Here is a tiny trained network, its code and every weight. The questions are about switching its units off for an input and a target symbol, where a switched-off unit gives its printed mean instead of its output.

import numpy as np


def w(rows, s, z=0):
    codes = np.array(rows[::2]) - 128.0
    scale = np.full(codes.shape[1], s)
    scale[-1] = z or s
    return codes * scale


def norm(h):
    return h / np.sqrt((h * h).mean(-1, keepdims=True) + 1e-5)


def softmax(a):
    e = np.exp(a - a.max(-1, keepdims=True))
    return e / e.sum(-1, keepdims=True)


def log_softmax(a):
    a = a - a.max(-1, keepdims=True)
    return a - np.log(np.exp(a).sum(-1, keepdims=True))


def net(x, mask):
    ids = ['βθμπσψω'.index(c) for c in x.split()]
    T = len(ids)
    res = E[ids] + P[:T]
    u = 0
    for l in range(2):
        r = norm(res)
        for j in range(3):
            rows = slice(2 * j, 2 * j + 2)
            q, k, v = (r @ M[l][rows].T for M in (Q, K, V))
            z = softmax(np.where(np.tri(T) > 0, q @ k.T / 2**0.5, -1e9)) @ v
            o = O[l][rows]
            res = res + np.where(mask[u + j], z, o[:, -1]) @ o[:, :-1]
        u += 3
    return log_softmax(norm(res)[-1] @ U[:, :-1].T + U[:, -1])


Q, K, V, O = {}, {}, {}, {}
E = w([
[134,176,130,181,68,181],'β',
[175,81,58,54,148,130],'θ',
[34,1,44,111,62,132],'μ',
[190,213,96,194,16,109],'π',
[175,138,87,138,77,107],'σ',
[158,73,174,168,26,125],'ψ',
[113,165,195,133,152,210],'ω',
],0.0063)
P = w([
[129,128,74,143,83,87],'0',
[55,119,97,42,205,145],'1',
[218,153,137,39,81,207],'2',
[169,133,172,173,169,78],'3',
[18,167,83,12,175,137],'4',
[255,87,159,24,62,217],'5',
[143,144,188,161,186,75],'6',
[154,212,85,191,120,102],'7',
[225,74,166,10,45,204],'8',
[121,146,190,137,195,67],'9',
[145,199,86,184,113,109],'10',
[214,39,188,12,51,184],'11',
[105,153,189,118,197,66],'12',
[139,192,68,175,97,121],'13',
],0.0069)
Q[0] = w([
[99,125,165,72,169,199],'L0H1',
[182,195,121,200,146,148],'L0H1',
[178,136,140,254,14,104],'L0H2',
[91,96,141,118,106,157],'L0H2',
[80,123,134,153,115,177],'L0H3',
[123,155,68,178,32,100],'L0H3',
],0.0093)
K[0] = w([
[195,116,155,59,25,142],'L0H1',
[195,115,198,207,141,52],'L0H1',
[152,136,252,203,129,2],'L0H2',
[92,95,165,124,193,149],'L0H2',
[23,176,168,68,132,167],'L0H3',
[130,209,200,116,144,31],'L0H3',
],0.0075)
V[0] = w([
[137,87,63,40,51,204],'L0H1',
[184,114,100,226,131,132],'L0H1',
[189,96,60,252,107,163],'L0H2',
[61,112,98,19,109,182],'L0H2',
[177,73,121,188,59,133],'L0H3',
[137,57,33,108,183,206],'L0H3',
],0.0043)
O[0] = w([
[160,60,220,161,19,82,161],'L0H1',
[115,57,69,105,222,140,153],'L0H1',
[17,95,151,130,136,93,190],'L0H2',
[172,157,56,252,229,112,1],'L0H2',
[223,106,199,181,185,152,224],'L0H3',
[153,130,110,158,132,199,41],'L0H3',
],0.004,0.0033)
Q[1] = w([
[62,135,17,157,192,113],'L1H1',
[222,2,80,150,192,175],'L1H1',
[137,178,109,66,60,92],'L1H2',
[211,121,194,63,134,123],'L1H2',
[100,188,81,99,70,62],'L1H3',
[184,115,120,115,206,154],'L1H3',
],0.0091)
K[1] = w([
[123,182,9,89,118,164],'L1H1',
[218,86,94,121,112,205],'L1H1',
[163,202,165,94,161,86],'L1H2',
[197,92,168,50,92,131],'L1H2',
[148,134,85,44,51,146],'L1H3',
[122,126,112,121,210,96],'L1H3',
],0.011)
V[1] = w([
[156,198,169,46,129,212],'L1H1',
[122,156,63,161,220,103],'L1H1',
[122,154,116,29,72,254],'L1H2',
[79,171,101,56,131,77],'L1H2',
[52,157,134,198,198,120],'L1H3',
[189,93,195,191,166,247],'L1H3',
],0.0044)
O[1] = w([
[98,165,95,177,130,151,103],'L1H1',
[73,85,187,110,32,65,4],'L1H1',
[171,2,93,136,88,127,173],'L1H2',
[221,131,168,216,104,82,88],'L1H2',
[165,143,205,158,165,96,5],'L1H3',
[153,129,98,147,36,86,162],'L1H3',
],0.0065,0.004)
U = w([
[129,197,174,70,97,23,106],'β',
[117,19,216,71,66,146,168],'θ',
[232,111,15,127,174,214,61],'μ',
[115,106,99,3,219,71,40],'π',
[159,156,187,219,144,91,254],'σ',
[12,145,189,80,170,201,110],'ψ',
[57,55,94,241,122,119,129],'ω',
],0.0064,0.0024)

Each question gives the input, a string of symbols that net reads in full, and the target symbol t.
The units are the heads (2 rows each of Q, K, V and O). Each row of codes is followed by its name. A weight is (code - 128) times the scale printed after its matrix; where a second scale follows, it is the last column's (O and U).
mask holds one flag per head, layer by layer. A switched-off head (its flag False) gives its mean, the last column of its rows in O, instead of its output. The means were averaged over made-up inputs and are rounded, as every weight is.
A unit's drop is (log p(t) with every unit on - log p(t) with that unit switched off) / (log p(t) with every unit on - log p(t) with every unit switched off).
The circuit of an input: a set's keep is (log p(t) with only the set's units on - log p(t) with every unit switched off) / (log p(t) with every unit on - log p(t) with every unit switched off). Starting from all 6 units, units are removed one at a time, each time the one whose removal leaves the highest keep (on an exact tie, the one counted first), for as long as the keep stays at least 0.8.
circuit, biggest first: the units of the circuit, biggest drop first
most important unit: the unit with the biggest drop
which heads matter: for each layer, one digit per head in row order, 1 if its drop is at least 0.15 and else 0, layers parted by /
drop of u: that unit's drop, to one decimal
input π ψ ψ β σ, target β: circuit, biggest first -> [L1H1; L0H2; L1H2]
input μ ψ ψ β ψ, target ω: which heads matter -> 111 / 100
input β β ψ β ψ, target ω: circuit, biggest first -> [L0H2; L1H1; L0H1]
input σ σ ψ σ, target π: most important unit -> L0H2
input π π ψ β σ μ ω β π ψ θ, target π: circuit, biggest first -> [L1H1; L1H3; L0H1]
input π ω ψ π, target β: circuit, biggest first -> [L0H2; L0H1; L0H3]
input μ π ψ β β, target ω: circuit, biggest first -> [L0H2; L1H1; L1H2]
input μ β ψ ψ ψ σ ψ σ σ ψ ψ μ μ, target ω: which heads matter -> 110 / 000
input ψ ψ σ σ ω β β θ, target π: circuit, biggest first -> [L0H1; L1H1; L1H3]
input π β ψ π σ, target β: circuit, biggest first -> [L1H1; L0H2; L1H2; L0H1]
input β β β μ ψ ψ ψ σ ψ β σ ω, target μ: drop of L0H2 -> 1.2
input ψ σ ψ β ψ β ψ π ψ π ψ ψ σ ψ, target β: drop of L0H3 -> 0.7
input μ β σ ψ ψ ω β ψ θ ψ σ β μ, target ω: drop of L0H2 -> 1.0
input ψ μ θ π β β ψ σ ψ ψ σ ψ σ ψ, target β: drop of L0H1 -> 0.2
input β β β ψ ψ ψ ψ ψ, target μ: most important unit -> L0H1
